Below are the code and all the weights of a small trained network. Each question names an input and a target symbol and asks about switching units off, where a switched-off unit gives its printed mean instead of its output.

import numpy as np


def w(rows, s, z=0):
    codes = np.array(rows[::2]) - 128.0
    scale = np.full(codes.shape[1], s)
    scale[-1] = z or s
    return codes * scale


def norm(h):
    return h / np.sqrt((h * h).mean(-1, keepdims=True) + 1e-5)


def f(y):
    return np.maximum(y, 0)


def softmax(a):
    e = np.exp(a - a.max(-1, keepdims=True))
    return e / e.sum(-1, keepdims=True)


def log_softmax(a):
    a = a - a.max(-1, keepdims=True)
    return a - np.log(np.exp(a).sum(-1, keepdims=True))


def net(x, mask):
    ids = ['ΓΔΦΨΩζμπ'.index(c) for c in x.split()]
    T = len(ids)
    res = E[ids] + P[:T]
    r = norm(res)
    for j in range(3):
        rows = slice(4 * j, 4 * j + 4)
        q, k, v = (r @ M[0][rows].T for M in (Q, K, V))
        z = softmax(np.where(np.tri(T) > 0, q @ k.T / 4**0.5, -1e9)) @ v
        o = O[0][rows]
        res = res + np.where(mask[j], z, o[:, -1]) @ o[:, :-1]
    y = f(norm(res) @ A[0][:, :-1].T + A[0][:, -1])
    res = res + np.where(mask[3:19], y, B[0][:, -1]) @ B[0][:, :-1]
    return log_softmax(norm(res)[-1] @ U[:, :-1].T + U[:, -1])


Q, K, V, O, A, B = {}, {}, {}, {}, {}, {}
E = w([
[163,42,130],'Γ',
[144,206,3],'Δ',
[120,115,213],'Φ',
[156,136,89],'Ψ',
[65,30,97],'Ω',
[164,169,198],'ζ',
[154,136,91],'μ',
[141,71,188],'π',
],0.023)
P = w([
[74,55,168],'0',
[120,67,171],'1',
[145,83,165],'2',
[167,98,160],'3',
[185,111,154],'4',
[201,118,143],'5',
[213,128,130],'6',
[223,136,118],'7',
[234,141,101],'8',
[243,146,88],'9',
[254,153,72],'10',
],0.0073)
Q[0] = w([
[133,116,131],'head 0',
[127,136,141],'head 0',
[125,125,117],'head 0',
[139,91,122],'head 0',
[84,248,26],'head 1',
[113,142,60],'head 1',
[22,152,213],'head 1',
[191,253,202],'head 1',
[121,180,104],'head 2',
[146,53,160],'head 2',
[117,149,128],'head 2',
[99,160,142],'head 2',
],0.056)
K[0] = w([
[130,120,131],'head 0',
[139,127,138],'head 0',
[120,131,122],'head 0',
[125,110,130],'head 0',
[120,254,27],'head 1',
[132,146,65],'head 1',
[21,152,161],'head 1',
[166,247,213],'head 1',
[136,184,114],'head 2',
[104,60,154],'head 2',
[148,152,117],'head 2',
[169,151,110],'head 2',
],0.059)
V[0] = w([
[69,82,94],'head 0',
[169,146,154],'head 0',
[160,30,154],'head 0',
[76,142,101],'head 0',
[59,92,126],'head 1',
[128,168,194],'head 1',
[166,244,105],'head 1',
[2,64,202],'head 1',
[120,147,111],'head 2',
[68,131,140],'head 2',
[146,124,119],'head 2',
[78,161,127],'head 2',
],0.0076)
O[0] = w([
[181,31,79,106],'head 0',
[90,182,146,158],'head 0',
[67,83,1,254],'head 0',
[173,94,144,63],'head 0',
[105,161,101,86],'head 1',
[189,22,64,162],'head 1',
[66,96,88,72],'head 1',
[179,84,34,119],'head 1',
[129,105,108,102],'head 2',
[107,132,95,127],'head 2',
[136,121,130,132],'head 2',
[112,112,97,87],'head 2',
],0.014,0.0034)
A[0] = w([
[95,125,88,123],'neuron 0',
[114,86,135,138],'neuron 1',
[172,90,169,86],'neuron 2',
[92,145,75,131],'neuron 3',
[168,180,120,139],'neuron 4',
[98,124,152,136],'neuron 5',
[100,150,106,103],'neuron 6',
[98,162,103,120],'neuron 7',
[161,100,102,115],'neuron 8',
[254,195,97,133],'neuron 9',
[157,126,134,171],'neuron 10',
[165,94,164,87],'neuron 11',
[125,117,147,148],'neuron 12',
[158,98,149,124],'neuron 13',
[104,126,80,12],'neuron 14',
[224,180,104,132],'neuron 15',
],0.032,0.011)
B[0] = w([
[132,86,158,160],'neuron 0',
[141,142,70,177],'neuron 1',
[161,42,133,205],'neuron 2',
[166,81,125,167],'neuron 3',
[192,158,168,200],'neuron 4',
[94,141,84,162],'neuron 5',
[166,112,174,147],'neuron 6',
[64,55,108,160],'neuron 7',
[107,197,151,212],'neuron 8',
[111,246,95,253],'neuron 9',
[144,145,179,199],'neuron 10',
[129,49,141,192],'neuron 11',
[104,113,116,160],'neuron 12',
[119,68,147,195],'neuron 13',
[114,137,2,138],'neuron 14',
[111,217,105,223],'neuron 15',
],0.057,0.012)
U = w([
[192,41,191,164],'Γ',
[129,203,140,247],'Δ',
[115,102,116,30],'Φ',
[107,116,111,1],'Ψ',
[196,93,5,104],'Ω',
[78,104,121,53],'ζ',
[105,113,106,18],'μ',
[131,103,114,11],'π',
],0.017,0.0065)

Each question gives the input, a string of symbols that net reads in full, and the target symbol t.
The units are the heads (4 rows each of Q, K, V and O) and the neurons (one row each of A and B). Each row of codes is followed by its name. A weight is (code - 128) times the scale printed after its matrix; where a second scale follows, it is the last column's (O, A, B and U).
mask holds one flag per unit, heads first, then neurons. A switched-off unit (its flag False) gives its mean, the last column of its rows in O or B, instead of its output. The means were averaged over made-up inputs and are rounded, as every weight is.
A unit's drop is (log p(t) with every unit on - log p(t) with that unit switched off) / (log p(t) with every unit on - log p(t) with every unit switched off).
unit that matters most: the unit with the biggest drop
k most important neurons: the k neurons with the biggest drops, biggest first
heads that matter: for each layer, one digit per head in row order, 1 if its drop is at least 0.15 and else 0, layers parted by /
drop of u: that unit's drop, to one decimal
input ζ ζ Φ, target Γ: unit that matters most -> head 1
input Ω Ω Ω Φ ζ π Ψ Γ, target Γ: heads that matter -> 000
input Φ Δ ζ π π μ, target ζ: heads that matter -> 010
input Ω ζ ζ π, target Γ: 3 most important neurons -> (neuron 9; neuron 15; neuron 2)
input Γ π ζ μ, target Γ: heads that matter -> 110
input Ω Ω Ψ, target Ω: heads that matter -> 110
input Φ ζ Φ μ π, target Γ: 2 most important neurons -> (neuron 2; neuron 11)
input μ ζ Δ π π Ω ζ Γ Φ π μ, target Γ: 3 most important neurons -> (neuron 9; neuron 15; neuron 6)
input Δ ζ Ψ Ω π Ω Ψ, target Ω: heads that matter -> 111
input Φ Φ Ω ζ Φ μ ζ ζ π Δ, target Γ: 2 most important neurons -> (neuron 6; neuron 3)
input Ψ ζ Ψ ζ μ, target ζ: 3 most important neurons -> (neuron 9; neuron 15; neuron 8)
input Δ Δ Φ Δ Ψ Ψ Ω ζ, target Γ: 2 most important neurons -> (neuron 2; neuron 8)
input ζ ζ μ Ψ, target ζ: 4 most important neurons -> (neuron 9; neuron 15; neuron 7; neuron 8)
input π Ω ζ ζ Ω Ω, target Ω: 2 most important neurons -> (neuron 9; neuron 15)
input π Ψ Φ Γ Φ μ Γ Γ Ω Ψ, target Γ: 3 most important neurons -> (neuron 9; neuron 15; neuron 6)
input Δ ζ Γ, target Γ: unit that matters most -> neuron 9
input Γ ζ π Ψ, target Γ: drop of neuron 9 -> 0.6
input Ω Ω ζ Γ ζ Ω ζ μ Ω Δ Φ, target Γ: drop of neuron 2 -> 0.1
input Γ Ω Φ Φ ζ ζ Δ, target Γ: drop of neuron 6 -> 0.2
input Δ Ω Ω Δ μ, target Ω: drop of neuron 3 -> -0.1
input Ω Φ μ, target Ω: most important neuron -> (neuron 1)
